Below is a small trained network, with its code and all its weights. Each question gives an input and a target symbol and asks what happens when units are switched off, that is, made to give their printed mean instead of their output.

import numpy as np


def w(rows, s, z=0):
    codes = np.array(rows[::2]) - 128.0
    scale = np.full(codes.shape[1], s)
    scale[-1] = z or s
    return codes * scale


def norm(h):
    return h / np.sqrt((h * h).mean(-1, keepdims=True) + 1e-5)


def f(y):
    return np.maximum(y, 0)


def softmax(a):
    e = np.exp(a - a.max(-1, keepdims=True))
    return e / e.sum(-1, keepdims=True)


def log_softmax(a):
    a = a - a.max(-1, keepdims=True)
    return a - np.log(np.exp(a).sum(-1, keepdims=True))


def net(x, mask):
    ids = ['δεθπτφω'.index(c) for c in x.split()]
    T = len(ids)
    res = E[ids] + P[:T]
    u = 0
    for l in range(2):
        r = norm(res)
        for j in range(2):
            rows = slice(2 * j, 2 * j + 2)
            q, k, v = (r @ M[l][rows].T for M in (Q, K, V))
            z = softmax(np.where(np.tri(T) > 0, q @ k.T / 2**0.5, -1e9)) @ v
            o = O[l][rows]
            res = res + np.where(mask[u + j], z, o[:, -1]) @ o[:, :-1]
        u += 2
        y = f(norm(res) @ A[l][:, :-1].T + A[l][:, -1])
        res = res + np.where(mask[u : u + 12], y, B[l][:, -1]) @ B[l][:, :-1]
        u += 12
    return log_softmax(norm(res)[-1] @ U[:, :-1].T + U[:, -1])


Q, K, V, O, A, B = {}, {}, {}, {}, {}, {}
E = w([
[129,142,41,118,91,73,225],'δ',
[164,82,222,149,101,108,94],'ε',
[182,140,154,162,156,120,182],'θ',
[197,58,109,7,149,135,58],'π',
[107,18,98,58,107,137,66],'τ',
[107,132,142,73,162,229,138],'φ',
[141,121,110,223,119,185,204],'ω',
],0.017)
P = w([
[117,80,172,44,163,173,254],'0',
[149,165,194,97,1,203,124],'1',
[129,71,155,88,136,180,182],'2',
[160,171,149,133,14,165,114],'3',
[100,81,157,129,155,141,155],'4',
[144,169,137,155,37,132,89],'5',
[130,66,75,124,148,134,173],'6',
[200,161,65,132,43,142,91],'7',
[73,99,100,156,183,90,110],'8',
[138,176,98,191,91,121,65],'9',
[97,67,106,163,178,152,178],'10',
],0.0087)
Q[0] = w([
[89,57,127,137,187,61,154],'0.h0',
[194,6,129,126,99,131,223],'0.h0',
[135,180,134,145,80,126,94],'0.h1',
[110,98,111,128,133,92,150],'0.h1',
],0.021)
K[0] = w([
[179,108,9,124,161,208,126],'0.h0',
[60,187,79,199,211,101,29],'0.h0',
[152,139,184,56,97,145,187],'0.h1',
[185,95,107,159,157,89,101],'0.h1',
],0.015)
V[0] = w([
[210,73,122,134,150,5,55],'0.h0',
[126,247,182,64,156,62,177],'0.h0',
[217,85,113,133,113,205,152],'0.h1',
[171,112,125,55,105,83,138],'0.h1',
],0.011)
O[0] = w([
[253,17,176,102,73,140,164,109],'0.h0',
[234,101,22,180,190,117,31,84],'0.h0',
[189,180,157,87,106,88,111,255],'0.h1',
[54,140,226,189,227,67,119,239],'0.h1',
],0.0061,0.0074)
A[0] = w([
[118,70,102,56,188,168,192,112],'0.n0',
[79,95,178,105,142,98,92,4],'0.n1',
[153,101,85,115,254,117,212,133],'0.n2',
[74,147,156,241,140,154,70,178],'0.n3',
[140,189,119,181,93,162,188,184],'0.n4',
[114,175,179,29,133,216,179,172],'0.n5',
[215,158,84,185,159,119,128,40],'0.n6',
[202,199,148,161,39,198,95,183],'0.n7',
[112,70,106,201,144,239,165,22],'0.n8',
[123,163,141,58,126,45,91,141],'0.n9',
[54,27,61,183,149,144,114,12],'0.n10',
[56,99,103,96,51,108,122,95],'0.n11',
],0.0094,0.0019)
B[0] = w([
[100,144,205,105,211,108,130,227],'0.n0',
[149,140,87,169,138,190,149,180],'0.n1',
[182,38,170,180,122,115,106,254],'0.n2',
[168,102,166,121,127,145,109,158],'0.n3',
[163,141,94,177,90,139,72,251],'0.n4',
[116,142,82,183,109,96,45,246],'0.n5',
[55,167,42,66,79,179,90,194],'0.n6',
[138,93,252,107,140,107,147,184],'0.n7',
[118,212,105,79,90,140,166,145],'0.n8',
[141,131,121,104,92,187,162,247],'0.n9',
[106,109,102,78,88,51,142,147],'0.n10',
[129,118,124,176,69,165,116,193],'0.n11',
],0.014,0.0055)
Q[1] = w([
[111,167,182,83,126,77,127],'1.h0',
[216,120,169,76,5,105,80],'1.h0',
[112,212,156,86,59,168,114],'1.h1',
[61,102,94,148,163,193,140],'1.h1',
],0.013)
K[1] = w([
[79,107,177,72,98,100,131],'1.h0',
[93,53,108,109,37,148,246],'1.h0',
[63,70,63,170,24,102,202],'1.h1',
[48,134,177,177,171,186,91],'1.h1',
],0.011)
V[1] = w([
[89,49,89,112,121,241,254],'1.h0',
[85,49,124,62,96,178,63],'1.h0',
[153,128,165,170,101,144,195],'1.h1',
[62,66,83,94,81,113,198],'1.h1',
],0.011)
O[1] = w([
[120,100,75,198,67,88,2,2],'1.h0',
[100,46,80,183,96,238,197,136],'1.h0',
[119,159,114,107,123,133,31,152],'1.h1',
[138,209,115,76,112,38,121,19],'1.h1',
],0.0069,0.003)
A[1] = w([
[75,192,97,149,105,146,135,109],'1.n0',
[103,105,135,174,148,186,170,96],'1.n1',
[151,163,171,98,152,214,137,140],'1.n2',
[92,143,138,113,80,154,63,131],'1.n3',
[85,107,80,145,197,34,118,2],'1.n4',
[92,146,195,100,197,126,172,110],'1.n5',
[75,90,139,159,159,88,79,125],'1.n6',
[163,91,70,126,194,116,163,134],'1.n7',
[184,249,79,110,109,68,96,104],'1.n8',
[178,112,116,162,108,110,143,149],'1.n9',
[143,185,168,200,100,92,157,177],'1.n10',
[181,113,106,195,153,174,59,49],'1.n11',
],0.013,0.0026)
B[1] = w([
[170,150,154,129,143,88,93,194],'1.n0',
[106,157,101,97,143,119,93,187],'1.n1',
[82,130,116,162,138,74,127,193],'1.n2',
[192,118,94,118,167,120,144,208],'1.n3',
[93,112,105,254,151,93,111,145],'1.n4',
[183,154,107,112,103,159,174,169],'1.n5',
[64,112,126,117,114,142,137,166],'1.n6',
[174,159,150,137,115,131,126,169],'1.n7',
[105,147,113,18,166,61,56,254],'1.n8',
[136,177,137,98,147,141,109,184],'1.n9',
[106,80,120,81,152,144,135,209],'1.n10',
[129,150,117,114,57,109,154,183],'1.n11',
],0.019,0.0095)
U = w([
[140,99,83,255,156,53,116,211],'δ',
[116,163,138,161,53,75,148,8],'ε',
[229,157,53,153,5,188,104,153],'θ',
[228,69,217,126,132,137,146,194],'π',
[25,37,84,98,108,166,132,96],'τ',
[119,213,61,141,155,161,225,218],'φ',
[156,145,54,55,170,40,59,120],'ω',
],0.0058,0.0016)

Each question gives the input, a string of symbols that net reads in full, and the target symbol t.
The units are the heads (2 rows each of Q, K, V and O) and the neurons (one row each of A and B). Each row of codes is followed by its name. A weight is (code - 128) times the scale printed after its matrix; where a second scale follows, it is the last column's (O, A, B and U).
mask holds one flag per unit, layer by layer, with each layer's heads first. A switched-off unit (its flag False) gives its mean, the last column of its rows in O or B, instead of its output. The means were averaged over made-up inputs and are rounded, as every weight is.
A unit's drop is (log p(t) with every unit on - log p(t) with that unit switched off) / (log p(t) with every unit on - log p(t) with every unit switched off).
The circuit of an input: a set's keep is (log p(t) with only the set's units on - log p(t) with every unit switched off) / (log p(t) with every unit on - log p(t) with every unit switched off). Starting from the 12 units with the biggest drops (on a tie, the unit counted first), units are removed one at a time, each time the one whose removal leaves the highest keep (on an exact tie, the one counted first), for as long as the keep stays at least 0.8.
units of the circuit, in order: the units of the circuit, biggest drop first
top k neurons: the k neurons with the biggest drops, biggest first
heads that matter: for each layer, one digit per head in row order, 1 if its drop is at least 0.15 and else 0, layers parted by /
input ε π θ φ φ φ δ, target φ: units of the circuit, in order : (0.h0 0.n5 1.h0 1.n8)
input δ τ π, target τ: heads that matter : 00 / 10
input π θ δ ω δ π δ θ θ, target θ: units of the circuit, in order : (1.n8 0.h1 1.n11)
input τ π ε, target τ: top neuron : (0.n5)
input δ π δ θ ε ω, target π: heads that matter : 10 / 00
input δ δ θ δ τ, target τ: heads that matter : 10 / 00
input π δ δ δ δ δ δ, target δ: top 2 neurons : (1.n4 1.n8)
input δ φ ε π δ ω π θ θ, target π: units of the circuit, in order : (0.h0 1.n8)
input π φ τ ω π δ τ φ, target θ: heads that matter : 01 / 10
input π φ δ φ ε, target φ: units of the circuit, in order : (0.h0 1.n5 1.n8 1.h0)
input θ τ ω ε ε φ, target π: top 3 neurons : (0.n7 1.n8 1.n3)
input π π δ τ δ τ δ φ δ, target φ: units of the circuit, in order : (0.n5 1.h0 1.n8)
input δ δ δ δ π ε δ δ δ π θ, target π: units of the circuit, in order : (1.n8 0.h0)
input π ε ε, target π: units of the circuit, in order : (1.n8)
input φ π π θ, target φ: heads that matter : 11 / 10
input δ ε δ ω θ π δ, target π: top 2 neurons : (1.n8 0.n2)
input φ ε δ τ δ τ δ δ θ, target θ: heads that matter : 00 / 00
input τ θ ε θ δ τ π, target τ: heads that matter : 10 / 10
input τ δ δ δ φ τ ε φ, target π: top 3 neurons : (0.n7 1.n8 0.n0)
input δ φ π δ π δ δ θ δ, target θ: top 2 neurons : (0.n2 1.n8)
input δ φ θ δ φ ω δ π δ δ τ, target τ: heads that matter : 01 / 00
input τ δ π δ π φ ε π δ δ φ, target φ: top 3 neurons : (0.n0 1.n5 0.n8)
input δ δ π δ π π θ δ δ, target θ: top 3 neurons : (1.n8 0.n6 0.n2)
input ε θ π δ δ ε ε, target ε: top neuron : (1.n11)
input φ θ θ, target φ: heads that matter : 10 / 11
input φ θ τ π φ, target φ: top 2 neurons : (1.n5 1.n8)
input δ δ ω π δ π τ δ θ, target τ: top 3 neurons : (1.n10 1.n8 1.n6)
